Here is a tiny trained network, its code and every weight. The questions are about switching its units off for an input and a class, where a switched-off unit gives its printed mean instead of its output.

import numpy as np


def w(rows, s, z=0):
    codes = np.array(rows[::2]) - 128.0
    scale = np.full(codes.shape[1], s)
    scale[-1] = z or s
    return codes * scale


def f(y):
    return np.maximum(y, 0)


def log_softmax(a):
    a = a - a.max(-1, keepdims=True)
    return a - np.log(np.exp(a).sum(-1, keepdims=True))


def net(x, mask):
    res = np.array(x, float).reshape(1, 3) / 4 @ E
    y = f(res @ A[0][:, :-1].T + A[0][:, -1])
    res = res + np.where(mask, y, B[0][:, -1]) @ B[0][:, :-1]
    return log_softmax(res[-1] @ U[:, :-1].T + U[:, -1])


A, B = {}, {}
E = w([
[231,243,116],'x0',
[87,172,255],'x1',
[46,193,54],'x2',
],0.006)
A[0] = w([
[83,166,171,77],'neuron 1',
[135,147,115,99],'neuron 2',
[182,79,133,154],'neuron 3',
[156,112,232,122],'neuron 4',
[48,37,132,254],'neuron 5',
[186,75,132,154],'neuron 6',
[187,105,141,87],'neuron 7',
[107,87,152,185],'neuron 8',
[157,152,151,119],'neuron 9',
[228,38,145,166],'neuron 10',
[151,134,144,127],'neuron 11',
[143,156,104,109],'neuron 12',
[120,111,163,113],'neuron 13',
[14,237,223,32],'neuron 14',
[78,159,119,137],'neuron 15',
[224,239,119,155],'neuron 16',
[70,184,176,72],'neuron 17',
[187,60,150,123],'neuron 18',
[166,102,243,127],'neuron 19',
[137,123,163,125],'neuron 20',
[148,176,99,79],'neuron 21',
[81,55,59,145],'neuron 22',
[153,179,97,88],'neuron 23',
[145,154,94,115],'neuron 24',
[80,48,167,233],'neuron 25',
[104,144,59,124],'neuron 26',
[101,105,164,147],'neuron 27',
[118,108,141,170],'neuron 28',
[174,213,75,88],'neuron 29',
[158,116,250,118],'neuron 30',
[224,42,135,169],'neuron 31',
[140,141,127,134],'neuron 32',
[148,117,200,125],'neuron 33',
[171,88,130,149],'neuron 34',
[93,71,165,200],'neuron 35',
[76,111,102,141],'neuron 36',
[231,200,188,145],'neuron 37',
],0.011,0.003)
B[0] = w([
[162,127,121,167],'neuron 1',
[134,119,141,139],'neuron 2',
[155,149,120,176],'neuron 3',
[82,94,143,206],'neuron 4',
[117,99,16,254],'neuron 5',
[155,153,119,179],'neuron 6',
[119,160,112,160],'neuron 7',
[143,94,127,183],'neuron 8',
[109,149,128,156],'neuron 9',
[180,164,114,216],'neuron 10',
[116,138,122,147],'neuron 11',
[131,112,152,152],'neuron 12',
[126,105,136,155],'neuron 13',
[205,191,108,230],'neuron 14',
[137,142,95,168],'neuron 15',
[141,159,253,244],'neuron 16',
[167,157,117,178],'neuron 17',
[169,112,121,183],'neuron 18',
[79,81,142,217],'neuron 19',
[113,118,132,154],'neuron 20',
[142,105,163,161],'neuron 21',
[84,160,67,205],'neuron 22',
[141,104,168,167],'neuron 23',
[129,108,153,157],'neuron 24',
[160,63,110,234],'neuron 25',
[96,98,130,176],'neuron 26',
[136,95,133,173],'neuron 27',
[136,112,126,159],'neuron 28',
[147,89,201,199],'neuron 29',
[68,99,140,217],'neuron 30',
[174,169,115,212],'neuron 31',
[129,132,142,143],'neuron 32',
[97,104,138,182],'neuron 33',
[148,147,124,166],'neuron 34',
[151,78,125,206],'neuron 35',
[109,138,87,173],'neuron 36',
[76,205,133,229],'neuron 37',
],0.066,0.007)
U = w([
[223,141,69,114],'0',
[181,241,163,108],'1',
[75,55,126,10],'2',
[3,177,170,60],'3',
[28,150,63,252],'4',
[129,72,202,214],'5',
],0.0059,0.0027)

Each question gives the input, the list of numbers given to net, and the class t.
The units are the neurons (one row each of A and B). Each row of codes is followed by its name. A weight is (code - 128) times the scale printed after its matrix; where a second scale follows, it is the last column's (A, B and U).
mask holds one flag per neuron, in row order. A switched-off neuron (its flag False) gives its mean, the last column of its row in B, instead of its output. The means were averaged over made-up inputs and are rounded, as every weight is.
A unit's drop is (log p(t) with every unit on - log p(t) with that unit switched off) / (log p(t) with every unit on - log p(t) with every unit switched off).
The circuit of an input: a set's keep is (log p(t) with only the set's units on - log p(t) with every unit switched off) / (log p(t) with every unit on - log p(t) with every unit switched off). Starting from the 12 units with the biggest drops (on a tie, the unit counted first), units are removed one at a time, each time the one whose removal leaves the highest keep (on an exact tie, the one counted first), for as long as the keep stays at least 0.8.
circuit, biggest first: the units of the circuit, biggest drop first
unit that matters most: the unit with the biggest drop
top k neurons: the k neurons with the biggest drops, biggest first
drop of u: that unit's drop, to one decimal
input [0,2,-2], class 2: circuit, biggest first	neuron 16; neuron 14
input [8,-7,2], class 5: unit that matters most	neuron 29
input [-1,1,-7], class 2: circuit, biggest first	neuron 19; neuron 16
input [1,-6,-4], class 1: circuit, biggest first	neuron 5; neuron 25
input [-5,7,1], class 0: top 3 neurons	neuron 14; neuron 17; neuron 1
input [-1,-5,1], class 4: top 2 neurons	neuron 14; neuron 22
input [1,0,-8], class 1: top 4 neurons	neuron 10; neuron 31; neuron 5; neuron 37
input [1,-6,8], class 5: top 3 neurons	neuron 37; neuron 29; neuron 5
input [-7,5,1], class 0: top 3 neurons	neuron 14; neuron 17; neuron 5
input [-8,-1,2], class 4: top 3 neurons	neuron 22; neuron 5; neuron 14
input [0,-6,5], class 4: top 3 neurons	neuron 22; neuron 16; neuron 25
input [-7,7,0], class 2: top 4 neurons	neuron 30; neuron 19; neuron 4; neuron 10
input [1,-4,4], class 5: top 4 neurons	neuron 37; neuron 5; neuron 29; neuron 30
input [-8,-7,1], class 4: circuit, biggest first	neuron 22
input [-4,0,1], class 4: top 2 neurons	neuron 14; neuron 10
input [8,5,1], class 1: top 3 neurons	neuron 14; neuron 37; neuron 16
input [0,-8,8], class 4: top 3 neurons	neuron 22; neuron 16; neuron 25
input [-5,8,1], class 0: top 3 neurons	neuron 14; neuron 17; neuron 1
input [-1,2,-5], class 2: drop of neuron 16	0.2
input [4,7,2], class 1: drop of neuron 14	3.1
input [8,7,-2], class 3: drop of neuron 37	0.2
input [2,-3,3], class 5: top neuron	neuron 37
input [6,1,-7], class 3: drop of neuron 30	0.4
